How the objects are linked:
J51 δ J468
J51 τ J47
J51 φ J99
J977 δ J453
J977 τ J968
J977 φ J968
J942 δ J31
J942 τ J960
J942 φ J960
J130 δ J968
J130 τ J419
J130 φ J546
J14 δ J820
J14 τ J346
J14 φ J820
J820 δ J14
J820 τ J563
J820 φ J563
J764 δ J897
J764 τ J390
J764 φ J390
J248 δ J27
J248 τ J588
J248 φ J588
J949 δ J949
J949 τ J142
J949 φ J797
J679 δ J966
J679 τ J203
J679 φ J94
J797 δ J142
J797 τ J37
J797 φ J37
J237 δ J261
J237 τ J506
J237 φ J486
J456 δ J592
J456 τ J688
J456 φ J688
J373 δ J375
J373 τ J629
J373 φ J190
J915 δ J419
J915 τ J375
J915 φ J375
J927 δ J128
J927 τ J977
J927 φ J797
J546 δ J238
J546 τ J31
J546 φ J190
J203 δ J139
J203 τ J419
J203 φ J237
J47 δ J235
J47 τ J359
J47 φ J359
J342 δ J688
J342 τ J977
J342 φ J977
J843 δ J942
J843 τ J290
J843 φ J290
J476 δ J248
J476 τ J456
J476 φ J588
J375 δ J123
J375 τ J820
J375 φ J820
J317 δ J202
J317 τ J291
J317 φ J291
J99 δ J567
J99 τ J175
J99 φ J94
J328 δ J175
J328 τ J617
J328 φ J248
J972 δ J715
J972 τ J777
J972 φ J942
J945 δ J915
J945 τ J927
J945 φ J373
J238 δ J972
J238 τ J375
J238 φ J843
J592 δ J692
J592 τ J344
J592 φ J344
J897 δ J871
J897 τ J361
J897 φ J361
J617 δ J83
J617 τ J301
J617 φ J301
J31 δ J843
J31 τ J123
J31 φ J123
J344 δ J813
J344 τ J949
J344 φ J128
J390 δ J481
J390 τ J51
J390 φ J51
J190 δ J139
J190 τ J812
J190 φ J812
J968 δ J797
J968 τ J777
J968 φ J942
J261 δ J31
J261 τ J21
J261 φ J21
J235 δ J38
J235 τ J629
J235 φ J629
J359 δ J629
J359 τ J936
J359 φ J38
J812 δ J563
J812 τ J203
J812 φ J203
J346 δ J190
J346 τ J715
J346 φ J14
J936 δ J573
J936 τ J764
J936 φ J764
J128 δ J317
J128 τ J797
J128 φ J476
J134 δ J453
J134 τ J317
J134 φ J317
J361 δ J38
J361 τ J468
J361 φ J468
J481 δ J237
J481 τ J42
J481 φ J317
J21 δ J155
J21 τ J812
J21 φ J679
J486 δ J21
J486 τ J235
J486 φ J777
J301 δ J362
J301 τ J128
J301 φ J301
J291 δ J362
J291 τ J592
J291 φ J592
J94 δ J47
J94 τ J939
J94 φ J939
J42 δ J51
J42 τ J27
J42 φ J27
J777 δ J945
J777 τ J14
J777 φ J14
J743 δ J812
J743 τ J506
J743 φ J506
J688 δ J688
J688 τ J927
J688 φ J927
J567 δ J42
J567 τ J248
J567 φ J291
J83 δ J83
J83 τ J134
J83 φ J134
J588 δ J142
J588 τ J453
J588 φ J453
J569 δ J128
J569 τ J238
J569 φ J949
J506 δ J203
J506 τ J155
J506 φ J155
J939 δ J38
J939 τ J871
J939 φ J871
J27 δ J134
J27 τ J617
J27 φ J328
J37 δ J442
J37 τ J202
J37 φ J344
J468 δ J481
J468 τ J567
J468 φ J567
J871 δ J936
J871 τ J38
J871 φ J94
J573 δ J939
J573 τ J468
J573 φ J897
J813 δ J456
J813 τ J342
J813 φ J342
J692 δ J476
J692 τ J813
J692 φ J813
J139 δ J743
J139 τ J261
J139 φ J261
J142 δ J476
J142 τ J688
J142 φ J442
J453 δ J83
J453 τ J202
J453 φ J361
J362 δ J128
J362 τ J692
J362 φ J692
J563 δ J346
J563 τ J14
J563 φ J139
J202 δ J301
J202 τ J344
J202 φ J362
J175 δ J248
J175 τ J83
J175 φ J936
J38 δ J361
J38 τ J481
J38 φ J481
J960 δ J31
J960 τ J419
J960 φ J419
J629 δ J94
J629 τ J573
J629 φ J190
J966 δ J486
J966 τ J47
J966 φ J47
J123 δ J290
J123 τ J945
J123 φ J945
J715 δ J569
J715 τ J715
J715 φ J546
J155 δ J237
J155 τ J966
J155 φ J966
J290 δ J968
J290 τ J21
J290 φ J915
J442 δ J968
J442 τ J569
J442 φ J569
J419 δ J123
J419 τ J777
J419 φ J190

The rows follow the links: the fewer symbols apart two objects are, the more alike their rows tend to be.

Object, then a row for it; each showing differs a little:
J813 -> [  14  -29  -75   11  -97 -101    3  -42 -255  118  -36 -121   14 -107   73  183   10   38   86   66  -50  -77  127  -38   12 -113 -116  -71    3  -67  -52    6   80   -3 -111  -49 -219  174   82  -16  -70  -45  -22  123   68   -8  -64  -48]
J573 -> [  -7  -22  117   -6 -100  121   -2   41    5   36  -26    3   -6  190   58 -336   -3  -34 -117   59  -33  -31  -70   32   11  -11  202  -22   10  -47   55   -5   70   14  -33  -37   -4 -283   38   18  -58   63   23   41   61   -2  -21  -60]
J897 -> [  37  -18   99   21  -81  128   -1  -66  -10   61  -20   -5  -12  199   52 -318   -9   75  -87   29  -11  -27  -78  -69    1   72  177  -46   -6  -55   63   -1   67   20  -50  -13  -20 -253   43  -30  -57   63  -64   47   61  -12  -35  -58]
J812 -> [  24    7   12    3   64 -235  -11  -74    2 -206  -50    8   -1    6  -36  -32    1   81  216   92   17  117  -24  -75  -10   73   15  120   -8  -88 -114  -13  -34    4  198   13   -8  -37  108  -22   37 -131  -68 -195  -25   -3   99  -88]
J977 -> [  -1   87  -63   -8  -78    6   21   46 -216   60   23 -111    6 -120   57  193   19  -40    2  -29  189  -44 -128   46    0 -185 -109  -39   -7   32   -6   -5   60   -9  -68  171 -206  184  -41   33  -61    1   50   59   63    2  -39   43]
J375 -> [ -29   -3  -35    7   47  164    3   68 -140 -167  -55  -64   -7  -73  -18  135    9  -78 -152  109  -71   89  103   85   12 -176  -77   98   22  -95   89   10  -35    3  144  -66 -130   98  128   46    4  105   81 -163  -40   -7   90 -111]
J328 -> [ -32   87   18    3  233   36    8   80  -50  152   34  -29   -3   64 -134  -47  -11  -84  -33  -71  157  -84 -197   88   -8 -100   26  -88    5   59   23    2 -139    4 -114  138  -44  -55  -92   40  131   14   80  142 -149   -7  -84   79]
J949 -> [   0   43  -64   -4  -76  -22    8    7  327   75  -16  160    6  -94   46  176   11    7   25    5   82  -41  -27   -5    2  189 -119  -22   -4  -26   -7   -6   58    2  -50   86  294  132   27   -6  -64   -8  -13   62   44  -14  -24  -30]
J743 -> [  45    0   18   18   30 -310    5 -105   38 -148    8   -2   -3   32   -9  -56  -12  117  265    5   47   69  -79 -119  -15  128   22   94  -23   -9 -149  -20  -28  -27  142   51   28  -64  -13  -32   13 -168 -123 -137  -19   13   81   -4]
J715 -> [  18   -3  -59   -7   -4  129   -2  -60  308  -91  -39  141    0  -90  -17  124   -4   61  -85   53   36   43    5  -65   10  234  -82   45   12  -50   65    6   -9    4   79   31  265  120   58  -33   19   62  -46  -88   -8   -2   39  -64]
J346 -> [  -1    8  -39    1   44   67    7  -18   63 -120 -131   23    0  -42  -32   75   -1    7  -30  237   27   79    8   -8  -15   55  -27   59    3 -267   37   -5  -14   11  114   28   62   50  302  -13   39   33  -20 -122  -31    1   73 -219]
J248 -> [  -1   92   13   -5  159   10   16   22  -47  160   24  -29   -3  -13  -98  -14   -6  -23  -16  -37  238  -89 -263   26   22  -37   23  -85  -11   32   11   -3 -115  -10 -161  222  -52  -39  -40   -4   79   13   -3  161 -113    7  -89   29]
J94 -> [ -62   42   96  -21  -90   28   -8  180   15    8  -15    2   -2  152   50 -253   13 -181  -58   23  -37   17  -65  194   19 -169  139   11    4   -8    9    0   48  -10   -4  -44   29 -225   31   77  -43   19  206   11   54   16   -8  -14]
J764 -> [  59  -46   88   -1  -55  109   -5 -151   -5   59   -6    9  -13  135   22 -236   -6  161  -39   24   19  -10 -120 -192    7  183  159  -24   -6  -42   38    0   34    6  -44   22    4 -218   25  -74  -29   61 -192   41   43  -10   -7  -33]
J317 -> [   9 -105  -16  -12  118  -46   -5  -43   18  181    3   26   -4  -34  -66   42   -3   37   35  -14 -229 -104  277  -28   14   71  -36 -112    7  -14  -17   -4  -72   -1 -171 -212   27   51    9  -38   80  -27  -46  166  -62  -22 -101   -8]
J51 -> [  72  -24   80   14   -7   49    5 -182  -21   49    8   14   -2  125   -4 -223   -1  191   10    7   53  -18 -134 -209   -6  187  143  -22    6   -6   38    0    4    2  -51   33  -24 -223   -5  -87   -3   49 -214   57    4   -7  -25   -8]
J945 -> [ -24    8  -43   -4  -28  133   -7   92 -245 -127   20 -106   -4  -85   18  153    9 -112 -140  -47  -23   70   67  113  -12 -250  -96   65  -23   48   69    3    2  -13  118  -19 -190  128  -64   49  -23   84  107 -114   12    7   66   41]
J290 -> [  23  -24  -42   -1  -13   99    0   15 -122 -158   96  -49   -3  -98   -8  129   -7  -23  -87 -206  -40   78   90   32   13  -78  -65   87  -10  226   48    8   10  -20  122  -59  -87  107 -239    8   -7   64  -10 -133    5    9   81  187]

Each walk starts at a row. The symbols on each line, taken left to right, move it on to the next object.
Each answer is a row, close to the row of the object it stands for.
[ -14    1  -76    0  -64  -31    3   23  315  106  -15  137   -7 -118   46  194    6    2   13   23  -17  -66   86   37  -11  166 -111  -66   -6   -8   -7  -18   46   11  -84  -25  277  172   19   19  -46  -26   17  104   53    7  -53  -14]
φ φ δ δ δ δ	[  10 -115  -56    1   -9  -76   -4  -16  -25  134  -31  -28   -9  -72   -6  126   -2   -4   56   50 -242  -79  330   -7  -11    0  -83  -86   -6  -46  -30    6  -11   -8 -126 -223  -23  119   65  -14    9  -20   -9  105   -7   -9  -57  -47]
φ δ φ φ τ τ	[  12  -87  -80    5  -56  -78   -4  -39  112  130  -26   58   -4 -115   56  213    3   34   72   62 -154  -82  253  -46   -8  100 -104  -81    4  -71  -40   -3   43   10 -129 -145  100  180   74  -29  -48  -27  -52  129   41   -5  -54  -51]
[  61  -64   87  -10   -7   19   10 -168    9   62   -8    6   -6  158  -11 -245    1  190   30    3  -41  -37  -40 -194    8  184  152  -39   -7    9    9    0    3    4  -59  -24    0 -198   10  -95   -4   16 -195   61  -15   -6  -39   14]
δ δ δ φ φ δ φ τ φ	[   6    0  -21   21   79    6   -2  -31  -20 -137 -143    5   13  -27  -31   46  -12   25    9  241   27   61  -17  -28   -1   14  -38   68    8 -256   12    2  -43   15  127   19  -24   36  315  -10   45   -8  -27  -90  -38  -13   70 -244]
τ φ τ τ δ τ φ τ φ	[  -2    3   28   -6   -2 -277   13   -8   -6 -216   80   14  -16   57   -1  -76  -14   -5  212 -106   11  109  -17    1    8   -7   35  115   11  135 -142   -4   -8   -7  178    0  -12  -45 -140  -11   18 -161    3 -174   -5   -2   88  109]
[ -55    8    1  -12  -16   85    3  147 -134 -141  -39  -67  -12  -17   -8   27   -2 -187 -137   57  -53   84   78  177    6 -267   -7   86   -5  -64   51    9    6   -5  120  -56 -110   12   91   81    6   48  170 -135    3  -13   68  -73]
τ δ δ τ φ φ δ	[  40   -8   35   12    5 -317    1  -65   18 -132   34   15   -5   65  -12 -127   10  106  253  -75   12   68  -79  -87   -2  111   71   80  -16   83 -142    9  -11  -12  104   16   29 -123  -69  -49   15 -156  -93 -122   -8    4   60   76]
δ δ τ τ τ τ τ φ	[  25  -46  -41    7   -9  145   -3  -55  -24 -119  124  -18    7  -66    6  145  -11   59 -106 -228  -35   57   97  -50   15   27  -78   74   -5  228   73  -14   15   -5  105  -41  -12  107 -269  -17   12   74  -78 -102    8   -7   56  219]
[  42 -141  -15    5   31  -52    9  -99  -28  140  -30  -13    6  -41   -7   74   16  115   61   44 -254  -73  277 -109    5   74  -15  -73  -14  -41  -21    6  -18  -23 -121 -240  -19   63   54  -61    9  -31 -127  108  -13   18  -63  -27]
τ δ τ δ φ φ δ	[ -20  -47  -78   -6   -4  -52   -2   33  157  166  -16   77    2 -146    2  215  -12  -23   55   22 -118 -101  201   29    0   76 -142  -94    6  -22  -32   -2   -1   -5 -156 -102  147  205   14   12   -2  -23   31  148    7    4  -77  -12]
δ δ τ τ φ τ δ δ	[ -11   71 -103   -6  -76  116    3   20   27  -45   93    7    2 -160   36  261   -8  -20  -95 -157  138   24  -43   29   14  -12 -150   26  -16  161   62   13   37    5   26  122    5  235 -172    8  -46   55    5  -49   55    8   43  147]
[  42   -5   32    2   39 -284   -5  -64   -8 -193   20    6    0   35  -30  -55   10   79  269  -48   29  115  -33  -64    7   74   32  106   -4   28 -134   -1  -23  -14  182   33  -12  -50  -41  -34   30 -155  -88 -166  -30   11   99   23]
τ τ δ φ τ φ τ τ τ	[  11  -15  -49  -12   15  108   -3  -17 -132 -192   79  -54   -2  -58  -21  122   -9    9  -85 -152  -61   87  114  -12   -9  -61  -82  116   -3  152   48   -6    1    6  187  -58 -114  115 -185   -2   15   47    2 -172   -8    2   99  152]
φ τ τ δ δ τ	[  27  -12   34  -10   29 -314    0  -55   37 -127   33   41   12   42  -21  -84    8   88  274  -48   41   77  -84  -67    0   96   44   68    2   51 -150   -2  -14   -4  112   48   26  -63  -61  -44   28 -200  -97 -115  -27   16   56   50]
[   2   31  -56   -4  -38   53   11  -24  349    9   -6  169    1 -101   23  176   10   22  -41   -8   51   -7   -9  -16   -2  226 -105  -21    6   11   25   -3   25    1  -14   45  309  140   -1  -10   -9   21  -23   19   14  -12   -3   -5]
φ δ φ φ τ	[ -15  -97  -48  -12   33  -67  -17   44  141  166   -4   61    6  -79  -26  143  -13  -24   45    8 -232  -75  291   42   11   36  -83  -92   13   -9  -30  -10  -18   22 -147 -211  104  116   24   13   34  -26   48  158  -26    0  -89   -9]
τ δ τ δ φ δ τ	[  -9   62  -84   10 -105  -37    3   24  275  104    0  124    6 -119   56  230    3  -11   23   -5  111  -62  -38   39   -2  128 -125  -69   18   13   -8   -5   70    9  -84   85  237  204    1   21  -55  -14   40   90   51  -10  -63   -3]
[  -7   61   20    8  257   38    9    1  -39  168   39  -23  -15   66 -154  -98   -1   -6  -25  -63  107  -84 -181    3    3  -22   56  -96   -9   69   20   -6 -181    1 -156  112  -26  -77  -99    7  142   16  -20  146 -164    6  -78   64]
τ τ φ δ φ τ δ τ	[ -14   82  -76  -17 -115  -53    1   18 -232  108  -33 -100   -9 -102   69  190  -14  -13   33   39  178  -55 -137   30    4 -147  -93  -39    2  -46  -36  -13   87    4  -88  154 -199  156   37   12  -66  -31   19   71   82   -4  -51  -36]
δ δ τ τ φ τ δ δ	[ -16  -26  -41   -4   33  159    0   50 -192 -159   22  -89    9  -89    3  142    9  -79 -146  -59  -77   89  113   82    2 -191  -76   80  -16   59   87   -1   -6  -16  162  -56 -194  119  -51   19   19   84   89 -145    2   19   76   31]
[  -5   28  -74   -1 -112  -61   -3   11 -298   81  -14 -146   19 -106   81  177   -6   -2   34   20  100  -45  -51   -6    0 -165 -103  -52  -14  -41  -16   19   82    9 -102   93 -250  170   22    3  -65  -34   14   79   67   16  -35  -47]
δ φ τ φ τ φ	[  -3   -4  -21   -5   58   60    1    7  -21 -109 -132   -4    3  -53  -19   76   -1    3  -50  246   12   64    0  -11    2  -17  -53   67   -7 -265   33   -8  -30   -8   96    2  -20   52  320    5   38   40    7 -102  -21    2   44 -237]
φ δ φ τ δ φ δ	[  -4   -1  -32   10   62   64  -17   19  -38 -115 -139  -21    3  -12  -32   69   -7  -16  -65  243    6   56   14   21   -6  -47  -39   62   -2 -254   15   -8  -35   -4  120    2  -53   75  300    4   33   41   -8 -112  -36   17   62 -241]
